Below are the code and all the weights of a small trained network. Each question names an input and a class and asks about switching units off, where a switched-off unit gives its printed mean instead of its output.

import numpy as np


def w(rows, s, z=0):
    codes = np.array(rows[::2]) - 128.0
    scale = np.full(codes.shape[1], s)
    scale[-1] = z or s
    return codes * scale


def f(y):
    return np.maximum(y, 0)


def log_softmax(a):
    a = a - a.max(-1, keepdims=True)
    return a - np.log(np.exp(a).sum(-1, keepdims=True))


def net(x, mask):
    res = np.array(x, float).reshape(1, 7) / 4 @ E
    y = f(res @ A[0][:, :-1].T + A[0][:, -1])
    res = res + np.where(mask, y, B[0][:, -1]) @ B[0][:, :-1]
    return log_softmax(res[-1] @ U[:, :-1].T + U[:, -1])


A, B = {}, {}
E = w([
[103,83,149,171,115,215,45,121,172,119],'x0',
[123,108,140,34,77,109,102,115,184,120],'x1',
[88,147,103,76,234,108,48,129,116,145],'x2',
[25,76,155,144,127,98,152,163,130,128],'x3',
[132,187,161,111,74,125,70,255,84,131],'x4',
[142,64,107,57,140,214,163,160,52,121],'x5',
[61,213,171,103,121,187,160,84,120,138],'x6',
],0.0079)
A[0] = w([
[158,136,111,240,195,148,138,160,64,127,77],'n1',
[180,92,113,130,157,84,111,163,119,130,74],'n2',
[111,204,138,194,113,51,79,104,188,129,6],'n3',
[130,186,144,126,90,129,95,210,101,123,15],'n4',
[143,70,113,61,156,202,153,159,70,121,18],'n5',
[138,103,120,101,120,169,142,143,97,133,46],'n6',
[131,109,133,31,80,123,96,110,180,128,65],'n7',
[118,140,109,80,251,112,48,127,113,126,20],'n8',
[72,225,155,100,119,188,154,91,122,128,34],'n9',
[188,172,121,124,130,156,105,98,131,134,86],'n10',
[161,160,108,81,142,47,204,148,79,127,56],'n11',
[140,147,135,126,90,130,92,216,110,132,51],'n12',
[154,111,131,152,80,128,160,132,133,119,35],'n13',
[180,113,136,179,38,159,189,128,136,124,48],'n14',
[111,136,123,129,172,123,110,133,118,137,60],'n15',
[151,85,121,56,84,79,105,128,160,117,102],'n16',
[128,102,115,116,159,132,164,52,140,129,41],'n17',
[156,96,117,158,132,82,97,139,157,124,86],'n18',
[138,74,115,145,155,130,155,51,153,124,33],'n19',
[58,81,138,142,94,111,165,149,135,122,70],'n20',
[136,151,128,106,144,86,168,141,126,135,32],'n21',
[218,152,111,99,137,147,106,106,126,121,92],'n22',
[185,150,124,129,122,155,97,116,130,126,91],'n23',
[184,59,113,148,133,108,104,165,117,124,54],'n24',
[49,85,141,128,150,96,120,168,122,129,85],'n25',
[121,88,132,179,118,222,42,134,160,124,42],'n26',
[127,95,123,134,150,115,135,93,139,125,52],'n27',
],0.02,0.011)
B[0] = w([
[35,164,172,129,171,197,225,120,136,132,218],'n1',
[106,64,76,127,100,151,123,143,129,131,172],'n2',
[241,112,176,125,82,170,182,105,122,128,207],'n3',
[169,150,94,117,227,151,85,119,131,128,189],'n4',
[253,110,168,135,81,163,174,108,134,129,220],'n5',
[183,117,141,135,104,144,155,120,128,131,162],'n6',
[51,174,158,139,153,183,171,105,125,132,203],'n7',
[108,223,116,129,42,134,59,149,125,135,247],'n8',
[66,13,71,134,94,177,113,165,131,130,211],'n9',
[139,128,83,128,142,67,182,157,124,127,178],'n10',
[95,89,183,132,128,57,73,54,135,117,208],'n11',
[162,143,125,126,211,151,68,129,126,133,187],'n12',
[131,181,78,125,86,138,101,119,123,128,160],'n13',
[106,213,124,121,45,125,70,158,128,138,217],'n14',
[127,171,122,115,112,138,120,134,138,132,155],'n15',
[67,139,158,142,146,179,185,142,131,133,196],'n16',
[158,140,130,129,212,144,84,138,127,126,201],'n17',
[133,67,102,123,98,148,115,130,127,126,176],'n18',
[172,129,117,120,211,152,77,135,124,132,210],'n19',
[132,151,91,122,133,53,176,165,127,128,181],'n20',
[119,138,124,128,118,96,125,48,127,117,150],'n21',
[131,123,114,124,152,48,188,177,129,126,196],'n22',
[135,130,114,136,139,62,162,159,123,122,167],'n23',
[109,48,76,129,97,163,101,136,127,125,180],'n24',
[137,137,88,129,136,48,192,175,122,123,188],'n25',
[88,91,178,121,129,37,82,29,130,115,220],'n26',
[142,131,114,121,168,133,101,128,125,128,161],'n27',
],0.032,0.015)
U = w([
[165,104,94,76,198,158,95,117,117,152,69],'0',
[211,72,156,94,64,161,187,89,121,148,86],'1',
[110,160,104,82,48,132,99,137,118,162,217],'2',
[98,56,164,92,110,72,121,41,132,129,101],'3',
[94,2,61,100,88,173,142,135,123,149,253],'4',
[66,116,149,105,140,178,207,109,127,155,129],'5',
[139,96,82,88,130,49,202,163,110,139,215],'6',
[113,49,209,121,119,93,121,215,132,169,41],'7',
],0.0066,0.0031)

Each question gives the input, the list of numbers given to net, and the class t.
The units are the neurons (one row each of A and B). Each row of codes is followed by its name. A weight is (code - 128) times the scale printed after its matrix; where a second scale follows, it is the last column's (A, B and U).
mask holds one flag per neuron, in row order. A switched-off neuron (its flag False) gives its mean, the last column of its row in B, instead of its output. The means were averaged over made-up inputs and are rounded, as every weight is.
A unit's drop is (log p(t) with every unit on - log p(t) with that unit switched off) / (log p(t) with every unit on - log p(t) with every unit switched off).
The circuit of an input: a set's keep is (log p(t) with only the set's units on - log p(t) with every unit switched off) / (log p(t) with every unit on - log p(t) with every unit switched off). Starting from the 12 units with the biggest drops (on a tie, the unit counted first), units are removed one at a time, each time the one whose removal leaves the highest keep (on an exact tie, the one counted first), for as long as the keep stays at least 0.8.
circuit, biggest first: the units of the circuit, biggest drop first
unit that matters most: the unit with the biggest drop
top k neurons: the k neurons with the biggest drops, biggest first
drop of u: that unit's drop, to one decimal
input [-5,2,-3,4,2,-5,4], class 1: top 2 neurons => [n3 n26]
input [-7,-7,-6,-3,-4,-1,-6], class 3: circuit, biggest first => [n11]
input [7,1,0,-1,-4,-3,8], class 4: top 2 neurons => [n9 n11]
input [5,5,-3,3,4,-4,0], class 3: top 3 neurons => [n26 n1 n5]
input [0,-5,-2,-1,3,-3,5], class 4: top 3 neurons => [n9 n7 n16]
input [2,-6,2,6,7,-7,-1], class 0: top 3 neurons => [n4 n12 n5]
input [6,-2,-5,-5,-7,-3,5], class 0: top 2 neurons => [n19 n17]
input [-1,-8,-7,5,6,-4,4], class 5: top 3 neurons => [n1 n8 n19]
input [3,-4,0,-1,5,4,3], class 0: top 2 neurons => [n4 n12]
input [6,0,-3,-7,-6,1,5], class 6: top 2 neurons => [n10 n22]
input [-7,1,7,-3,8,-4,-2], class 0: top 4 neurons => [n4 n12 n26 n14]
input [-5,-3,-5,-5,4,6,2], class 1: top 3 neurons => [n5 n8 n26]
input [-8,6,6,-2,-5,-2,8], class 3: top 3 neurons => [n11 n21 n24]
input [0,3,-4,4,6,-7,0], class 1: top 3 neurons => [n3 n19 n17]
input [4,6,8,0,-5,-4,0], class 2: top neuron => [n8]
input [-8,0,-5,8,-4,6,5], class 3: drop of n22 => 0.2
input [2,8,3,2,8,8,-4], class 0: drop of n4 => 5.0
input [-1,-4,8,5,-1,-8,5], class 1: drop of n14 => 0.3
input [7,4,-3,-5,1,-5,5], class 3: drop of n5 => 0.1
input [4,-6,-3,8,-7,-5,-5], class 6: unit that matters most => n20
